Below are the code and all the weights of a small trained network. Each question names an input and a target symbol and asks about switching units off, where a switched-off unit gives its printed mean instead of its output.

import numpy as np


def w(rows, s, z=0):
    codes = np.array(rows[::2]) - 128.0
    scale = np.full(codes.shape[1], s)
    scale[-1] = z or s
    return codes * scale


def norm(h):
    return h / np.sqrt((h * h).mean(-1, keepdims=True) + 1e-5)


def f(y):
    return np.maximum(y, 0)


def softmax(a):
    e = np.exp(a - a.max(-1, keepdims=True))
    return e / e.sum(-1, keepdims=True)


def log_softmax(a):
    a = a - a.max(-1, keepdims=True)
    return a - np.log(np.exp(a).sum(-1, keepdims=True))


def net(x, mask):
    ids = ['βγεηθξφψ'.index(c) for c in x.split()]
    T = len(ids)
    res = E[ids] + P[:T]
    u = 0
    for l in range(3):
        q, k, v = (norm(res) @ M[l].T for M in (Q, K, V))
        z = softmax(np.where(np.tri(T) > 0, q @ k.T / 2**0.5, -1e9)) @ v
        res = res + np.where(mask[u], z, O[l][:, -1]) @ O[l][:, :-1]
        u += 1
        y = f(norm(res) @ A[l][:, :-1].T + A[l][:, -1])
        res = res + np.where(mask[u : u + 4], y, B[l][:, -1]) @ B[l][:, :-1]
        u += 4
    return log_softmax(norm(res)[-1] @ U[:, :-1].T + U[:, -1])


Q, K, V, O, A, B = {}, {}, {}, {}, {}, {}
E = w([
[109,128,209,156,12,246,79],'β',
[117,89,220,41,194,135,5],'γ',
[151,137,101,65,121,249,158],'ε',
[90,31,142,160,55,48,169],'η',
[22,184,163,83,137,234,134],'θ',
[125,46,188,157,58,170,91],'ξ',
[35,137,58,118,135,177,97],'φ',
[129,168,65,152,199,50,146],'ψ',
],0.0029)
P = w([
[172,119,110,187,171,173,90],'0',
[88,177,140,187,5,88,26],'1',
[140,91,57,147,142,102,156],'2',
[153,115,99,165,173,191,94],'3',
[108,155,151,118,52,95,75],'4',
[167,89,92,100,118,121,130],'5',
[145,118,101,159,176,197,91],'6',
[92,123,162,95,67,118,119],'7',
[172,90,115,92,119,124,123],'8',
[141,119,109,152,180,201,88],'9',
[84,112,177,63,74,140,146],'10',
[178,92,119,74,120,124,113],'11',
[140,125,104,144,183,205,91],'12',
[49,8,207,161,118,24,228],'13',
],0.0027)
Q[0] = w([
[186,214,134,2,180,36,216],'0.h1',
[57,160,205,131,111,215,109],'0.h1',
],0.003)
K[0] = w([
[91,252,97,149,153,45,153],'0.h1',
[100,172,153,68,99,203,104],'0.h1',
],0.0045)
V[0] = w([
[173,172,113,252,199,84,96],'0.h1',
[16,99,167,131,145,116,132],'0.h1',
],0.0024)
O[0] = w([
[58,144,181,1,194,186,99,1],'0.h1',
[96,67,51,84,58,95,56,94],'0.h1',
],0.002,0.00068)
A[0] = w([
[46,254,132,94,233,146,55,20],'0.n1',
[120,123,233,51,8,155,102,195],'0.n2',
[225,84,161,94,148,164,228,34],'0.n3',
[23,142,3,18,110,146,159,2],'0.n4',
],0.0024,0.00093)
B[0] = w([
[139,48,237,228,100,178,160,195],'0.n1',
[59,181,108,155,195,3,177,254],'0.n2',
[187,91,128,121,137,74,70,172],'0.n3',
[196,169,165,218,111,147,18,200],'0.n4',
],0.0031,0.0022)
Q[1] = w([
[121,74,99,207,191,58,138],'1.h1',
[252,158,107,99,241,177,74],'1.h1',
],0.0048)
K[1] = w([
[108,129,85,182,174,63,186],'1.h1',
[110,255,130,50,168,152,115],'1.h1',
],0.0055)
V[1] = w([
[79,82,253,15,11,198,172],'1.h1',
[210,110,26,92,195,190,193],'1.h1',
],0.0017)
O[1] = w([
[58,125,150,253,181,82,130,2],'1.h1',
[156,82,109,161,121,148,227,28],'1.h1',
],0.0022,0.00075)
A[1] = w([
[199,129,93,151,88,186,67,28],'1.n1',
[124,170,117,131,107,135,254,7],'1.n2',
[128,108,193,134,106,167,40,1],'1.n3',
[74,81,162,180,34,110,148,165],'1.n4',
],0.0036,0.00093)
B[1] = w([
[57,136,162,166,156,54,146,212],'1.n1',
[146,46,94,140,154,124,185,146],'1.n2',
[123,93,65,118,126,168,253,203],'1.n3',
[182,182,150,81,135,165,118,252],'1.n4',
],0.0041,0.0026)
Q[2] = w([
[226,182,1,213,235,12,206],'2.h1',
[51,143,168,203,95,158,25],'2.h1',
],0.0035)
K[2] = w([
[77,190,218,18,96,85,254],'2.h1',
[111,150,113,217,78,169,1],'2.h1',
],0.0049)
V[2] = w([
[253,114,92,191,209,146,116],'2.h1',
[144,163,248,161,162,87,162],'2.h1',
],0.002)
O[2] = w([
[45,182,2,141,108,83,53,254],'2.h1',
[236,40,83,13,4,27,141,183],'2.h1',
],0.0018,0.00071)
A[2] = w([
[4,149,184,115,79,115,145,27],'2.n1',
[80,171,151,136,72,107,201,37],'2.n2',
[136,134,137,150,228,138,181,139],'2.n3',
[96,136,113,146,148,202,143,7],'2.n4',
],0.0045,0.0016)
B[2] = w([
[214,109,178,143,121,4,76,212],'2.n1',
[119,49,159,128,212,129,122,197],'2.n2',
[95,135,159,91,55,90,94,252],'2.n3',
[185,155,90,89,155,62,146,203],'2.n4',
],0.0046,0.0027)
U = w([
[202,134,180,187,233,71,169,30],'β',
[86,189,204,152,33,71,24,128],'γ',
[122,217,183,121,112,216,171,255],'ε',
[105,66,106,113,87,110,254,138],'η',
[164,215,4,43,157,115,134,92],'θ',
[80,37,158,85,215,156,105,128],'ξ',
[225,83,96,147,77,210,63,81],'φ',
[61,133,49,182,149,151,104,240],'ψ',
],0.0068,0.0023)

Each question gives the input, a string of symbols that net reads in full, and the target symbol t.
The units are the heads (2 rows each of Q, K, V and O) and the neurons (one row each of A and B). Each row of codes is followed by its name. A weight is (code - 128) times the scale printed after its matrix; where a second scale follows, it is the last column's (O, A, B and U).
mask holds one flag per unit, layer by layer, with each layer's heads first. A switched-off unit (its flag False) gives its mean, the last column of its rows in O or B, instead of its output. The means were averaged over made-up inputs and are rounded, as every weight is.
A unit's drop is (log p(t) with every unit on - log p(t) with that unit switched off) / (log p(t) with every unit on - log p(t) with every unit switched off).
The circuit of an input: a set's keep is (log p(t) with only the set's units on - log p(t) with every unit switched off) / (log p(t) with every unit on - log p(t) with every unit switched off). Starting from the 12 units with the biggest drops (on a tie, the unit counted first), units are removed one at a time, each time the one whose removal leaves the highest keep (on an exact tie, the one counted first), for as long as the keep stays at least 0.8.
circuit, biggest first: the units of the circuit, biggest drop first
unit that matters most: the unit with the biggest drop
top k neurons: the k neurons with the biggest drops, biggest first
k most important neurons of layer l: the k neurons of layer l with the biggest drops, biggest first
input ψ γ ε θ ψ ψ γ ψ β, target ε: circuit, biggest first -> (1.n4; 1.n3; 2.n1)
input ε ξ ξ ψ, target γ: top 3 neurons -> (2.n3; 0.n1; 1.n3)
input γ γ β ψ ε η η ε φ, target ψ: circuit, biggest first -> (0.n4; 1.n3; 1.n1; 2.n1)
input ξ ξ γ ε θ ε ε θ η ψ θ η ε, target θ: top neuron -> (2.n4)
input ε ε θ ψ ξ ψ ε ε, target η: top 3 neurons -> (1.n2; 0.n2; 1.n4)
input ε ξ φ η, target φ: top 3 neurons -> (1.n4; 2.n3; 0.n2)
input γ ψ ξ ε ψ, target β: top 4 neurons -> (0.n1; 2.n3; 1.n3; 0.n2)
input ψ η η φ ψ, target β: top 4 neurons -> (0.n1; 1.n3; 2.n3; 0.n2)
input ψ η ε ψ η ε ε ψ, target ξ: 3 most important neurons of layer 2 -> (2.n2; 2.n1; 2.n4)
input γ ψ ψ γ β ε ε φ β ε ψ θ η φ, target β: top 2 neurons -> (2.n1; 2.n3)
input ξ ε ε ξ η γ ξ ε γ ψ ε ψ ε, target θ: top 4 neurons -> (2.n4; 0.n2; 2.n1; 1.n1)
input φ ε ξ, target φ: top 3 neurons -> (1.n4; 2.n3; 2.n1)
input φ ε ψ ψ ψ ε η ε, target ξ: top 3 neurons -> (1.n4; 1.n2; 2.n2)
input ψ θ φ ε ε, target β: unit that matters most -> 1.n4
input ε ε ε β ε, target η: 2 most important neurons of layer 1 -> (1.n2; 1.n1)
input γ ψ ψ, target θ: top 2 neurons -> (2.n1; 1.n1)
input η φ β, target ε: top 4 neurons -> (1.n4; 0.n2; 0.n4; 1.n1)
input η ε ε, target γ: top 3 neurons -> (1.n1; 0.n4; 2.n3)
input θ φ ε γ φ ε ξ ε ψ γ θ, target β: top 2 neurons -> (2.n1; 2.n2)
input φ γ η ε ψ ε θ η γ ψ γ ε ξ, target η: unit that matters most -> 1.n3
input φ ε ξ γ θ θ θ ε, target β: 3 most important neurons of layer 0 -> (0.n4; 0.n1; 0.n3)
input θ β ε ψ ψ ψ β ε η θ η φ, target ψ: 3 most important neurons of layer 0 -> (0.n4; 0.n1; 0.n2)
input β ψ ε, target γ: 3 most important neurons of layer 0 -> (0.n4; 0.n3; 0.n2)
input ε ξ ε η γ ψ ψ ξ γ θ ε, target ξ: 3 most important neurons of layer 2 -> (2.n2; 2.n4; 2.n1)
input ψ γ φ φ ε ε ε η, target β: 2 most important neurons of layer 2 -> (2.n2; 2.n3)
input ψ ε ψ, target γ: 2 most important neurons of layer 1 -> (1.n4; 1.n3)
input φ ψ ξ, target φ: most important neuron of layer 2 -> (2.n3)
